Here is a tiny trained network, its code and every weight. The questions are about switching its units off for an input and a target symbol, where a switched-off unit gives its printed mean instead of its output.

import numpy as np


def w(rows, s, z=0):
    codes = np.array(rows[::2]) - 128.0
    scale = np.full(codes.shape[1], s)
    scale[-1] = z or s
    return codes * scale


def norm(h):
    return h / np.sqrt((h * h).mean(-1, keepdims=True) + 1e-5)


def f(y):
    return y / 2 * (1 + np.tanh(0.7978845608 * (y + 0.044715 * y**3)))


def softmax(a):
    e = np.exp(a - a.max(-1, keepdims=True))
    return e / e.sum(-1, keepdims=True)


def log_softmax(a):
    a = a - a.max(-1, keepdims=True)
    return a - np.log(np.exp(a).sum(-1, keepdims=True))


def net(x, mask):
    ids = ['αβγδεζηθλπστφψω'.index(c) for c in x.split()]
    T = len(ids)
    res = E[ids] + P[:T]
    u = 0
    for l in range(3):
        q, k, v = (norm(res) @ M[l].T for M in (Q, K, V))
        z = softmax(np.where(np.tri(T) > 0, q @ k.T / 3**0.5, -1e9)) @ v
        res = res + np.where(mask[u], z, O[l][:, -1]) @ O[l][:, :-1]
        u += 1
        y = f(norm(res) @ A[l][:, :-1].T + A[l][:, -1])
        res = res + np.where(mask[u : u + 12], y, B[l][:, -1]) @ B[l][:, :-1]
        u += 12
    return log_softmax(norm(res)[-1] @ U[:, :-1].T + U[:, -1])


Q, K, V, O, A, B = {}, {}, {}, {}, {}, {}
E = w([
[105,167,73,145],'α',
[146,103,186,114],'β',
[145,101,186,114],'γ',
[107,199,59,150],'δ',
[197,132,61,137],'ε',
[101,160,77,149],'ζ',
[143,94,196,105],'η',
[61,176,112,198],'θ',
[125,116,123,50],'λ',
[120,137,193,142],'π',
[123,132,117,89],'σ',
[5,106,65,126],'τ',
[138,161,184,162],'φ',
[162,237,125,142],'ψ',
[86,121,110,47],'ω',
],0.019)
P = w([
[142,140,178,67],'0',
[125,143,166,86],'1',
[122,122,172,137],'2',
[117,116,147,155],'3',
[109,104,129,178],'4',
[108,99,103,193],'5',
[103,94,80,219],'6',
[105,84,61,247],'7',
[106,85,51,254],'8',
],0.0036)
Q[0] = w([
[118,140,24,188],'0.h0',
[60,101,116,101],'0.h0',
[58,163,136,8],'0.h0',
],0.015)
K[0] = w([
[196,52,9,126],'0.h0',
[46,123,130,75],'0.h0',
[92,223,108,41],'0.h0',
],0.014)
V[0] = w([
[254,110,104,216],'0.h0',
[162,87,173,224],'0.h0',
[50,97,123,140],'0.h0',
],0.0066)
O[0] = w([
[134,156,54,2,47],'0.h0',
[85,219,84,66,5],'0.h0',
[142,151,116,176,115],'0.h0',
],0.0063,0.002)
A[0] = w([
[44,162,78,164,112],'0.n0',
[235,76,127,153,134],'0.n1',
[142,123,182,144,104],'0.n2',
[78,4,58,96,113],'0.n3',
[199,203,130,156,90],'0.n4',
[34,166,112,151,118],'0.n5',
[200,117,122,214,114],'0.n6',
[162,65,70,71,109],'0.n7',
[242,160,141,72,101],'0.n8',
[127,71,196,118,59],'0.n9',
[112,186,231,94,74],'0.n10',
[120,121,45,123,6],'0.n11',
],0.012,0.0024)
B[0] = w([
[109,93,82,248,254],'0.n0',
[155,202,160,140,163],'0.n1',
[137,136,139,65,171],'0.n2',
[144,93,248,178,168],'0.n3',
[84,120,211,106,180],'0.n4',
[105,102,102,248,231],'0.n5',
[131,122,195,127,189],'0.n6',
[203,134,109,109,145],'0.n7',
[204,180,187,50,167],'0.n8',
[203,122,153,37,208],'0.n9',
[120,84,209,45,217],'0.n10',
[103,85,111,79,161],'0.n11',
],0.019,0.0058)
Q[1] = w([
[96,76,252,168],'1.h0',
[186,133,146,156],'1.h0',
[125,197,104,118],'1.h0',
],0.027)
K[1] = w([
[147,109,250,171],'1.h0',
[85,121,161,122],'1.h0',
[141,124,93,70],'1.h0',
],0.024)
V[1] = w([
[177,6,71,112],'1.h0',
[190,196,82,146],'1.h0',
[235,117,167,180],'1.h0',
],0.024)
O[1] = w([
[172,6,111,148,87],'1.h0',
[153,198,76,181,41],'1.h0',
[219,123,179,165,246],'1.h0',
],0.022,0.011)
A[1] = w([
[166,124,103,166,146],'1.n0',
[131,123,125,119,86],'1.n1',
[80,255,112,100,2],'1.n2',
[149,151,148,139,118],'1.n3',
[65,91,131,155,151],'1.n4',
[117,82,193,149,129],'1.n5',
[138,171,93,137,168],'1.n6',
[132,121,116,141,145],'1.n7',
[126,179,174,141,80],'1.n8',
[124,141,132,190,123],'1.n9',
[110,53,93,100,52],'1.n10',
[150,122,116,105,82],'1.n11',
],0.021,0.0044)
B[1] = w([
[177,98,61,117,182],'1.n0',
[128,132,152,134,120],'1.n1',
[108,228,65,7,144],'1.n2',
[85,120,145,107,163],'1.n3',
[150,104,34,132,212],'1.n4',
[135,133,201,5,254],'1.n5',
[98,106,50,131,130],'1.n6',
[146,116,108,121,140],'1.n7',
[59,152,166,138,175],'1.n8',
[147,137,37,167,206],'1.n9',
[192,110,202,90,142],'1.n10',
[117,133,133,181,130],'1.n11',
],0.02,0.0095)
Q[2] = w([
[189,203,34,6],'2.h0',
[20,127,89,122],'2.h0',
[95,174,119,113],'2.h0',
],0.016)
K[2] = w([
[218,216,8,78],'2.h0',
[5,174,85,82],'2.h0',
[120,147,90,78],'2.h0',
],0.016)
V[2] = w([
[2,76,245,252],'2.h0',
[125,140,80,95],'2.h0',
[65,100,138,200],'2.h0',
],0.015)
O[2] = w([
[53,79,77,250,3],'2.h0',
[168,119,134,105,79],'2.h0',
[131,89,82,152,20],'2.h0',
],0.019,0.0046)
A[2] = w([
[188,202,184,87,159],'2.n0',
[105,108,132,95,114],'2.n1',
[49,97,33,75,84],'2.n2',
[133,90,99,186,169],'2.n3',
[177,130,141,117,3],'2.n4',
[39,51,142,63,112],'2.n5',
[168,198,172,138,179],'2.n6',
[4,218,94,95,5],'2.n7',
[152,212,60,87,132],'2.n8',
[124,132,100,32,210],'2.n9',
[54,193,139,146,88],'2.n10',
[20,68,170,127,181],'2.n11',
],0.017,0.0048)
B[2] = w([
[102,132,13,228,250],'2.n0',
[122,132,110,160,137],'2.n1',
[83,154,213,66,151],'2.n2',
[107,196,219,48,191],'2.n3',
[182,154,106,130,134],'2.n4',
[133,148,56,206,161],'2.n5',
[78,124,81,188,194],'2.n6',
[116,254,28,134,142],'2.n7',
[62,57,99,88,149],'2.n8',
[64,137,69,203,193],'2.n9',
[84,170,74,68,135],'2.n10',
[59,146,186,133,159],'2.n11',
],0.02,0.013)
U = w([
[166,90,124,101,86],'α',
[159,172,173,50,105],'β',
[153,160,166,64,133],'γ',
[96,69,63,50,159],'δ',
[214,217,54,101,3],'ε',
[177,76,105,117,137],'ζ',
[157,133,152,73,232],'η',
[117,96,30,188,128],'θ',
[227,158,188,156,167],'λ',
[87,74,185,76,191],'π',
[152,222,168,217,121],'σ',
[97,34,144,200,94],'τ',
[22,127,176,104,149],'φ',
[59,240,82,95,124],'ψ',
[169,65,251,134,140],'ω',
],0.014,0.0038)

Each question gives the input, a string of symbols that net reads in full, and the target symbol t.
The units are the heads (3 rows each of Q, K, V and O) and the neurons (one row each of A and B). Each row of codes is followed by its name. A weight is (code - 128) times the scale printed after its matrix; where a second scale follows, it is the last column's (O, A, B and U).
mask holds one flag per unit, layer by layer, with each layer's heads first. A switched-off unit (its flag False) gives its mean, the last column of its rows in O or B, instead of its output. The means were averaged over made-up inputs and are rounded, as every weight is.
A unit's drop is (log p(t) with every unit on - log p(t) with that unit switched off) / (log p(t) with every unit on - log p(t) with every unit switched off).
The circuit of an input: a set's keep is (log p(t) with only the set's units on - log p(t) with every unit switched off) / (log p(t) with every unit on - log p(t) with every unit switched off). Starting from the 12 units with the biggest drops (on a tie, the unit counted first), units are removed one at a time, each time the one whose removal leaves the highest keep (on an exact tie, the one counted first), for as long as the keep stays at least 0.8.
circuit, biggest first: the units of the circuit, biggest drop first
unit that matters most: the unit with the biggest drop
top k neurons: the k neurons with the biggest drops, biggest first
drop when u is switched off: that unit's drop, to one decimal
input σ δ φ λ λ δ θ α β, target θ: top 2 neurons => (2.n0; 0.n6)
input τ θ δ, target τ: circuit, biggest first => (2.h0; 0.n0)
input δ β λ δ, target λ: top 2 neurons => (0.n3; 2.n0)
input θ λ ω ω σ ζ, target ω: circuit, biggest first => (0.n3; 1.h0)
input λ δ π β, target π: top 2 neurons => (0.n10; 0.n9)
input λ δ σ ψ σ δ φ θ, target φ: top 3 neurons => (0.n10; 0.n5; 0.n9)
input τ β δ λ ω ψ, target ω: circuit, biggest first => (1.h0)
input λ β ψ γ, target ψ: circuit, biggest first => (1.h0; 0.n4; 2.n0)
input τ η δ, target τ: top 2 neurons => (0.n3; 0.n0)
input ω τ σ δ α θ γ δ, target θ: top 3 neurons => (0.n0; 0.n10; 0.n9)
input ζ φ θ ζ, target φ: top 2 neurons => (0.n9; 2.n3)
input γ σ σ θ δ ω φ φ, target ω: top 4 neurons => (0.n3; 0.n8; 0.n10; 0.n1)
input φ δ θ θ ζ, target θ: top 3 neurons => (0.n0; 0.n10; 0.n5)
input δ ζ β η σ σ η λ, target σ: top 2 neurons => (0.n1; 0.n10)
input δ θ ψ β, target ψ: unit that matters most => 1.h0
input ψ ω ζ δ, target ω: top 3 neurons => (2.n0; 0.n3; 0.n8)
input π λ δ ω π θ, target ω: top 4 neurons => (0.n3; 0.n10; 2.n0; 2.n3)
input γ ζ γ γ θ, target θ: top 2 neurons => (0.n0; 0.n5)
input γ β φ, target φ: drop when 0.n5 is switched off => 0.0
input η σ θ ω σ δ, target ω: drop when 2.n0 is switched off => 0.2
input τ θ θ, target τ: drop when 2.n5 is switched off => 0.1
input θ β δ, target θ: unit that matters most => 0.n10
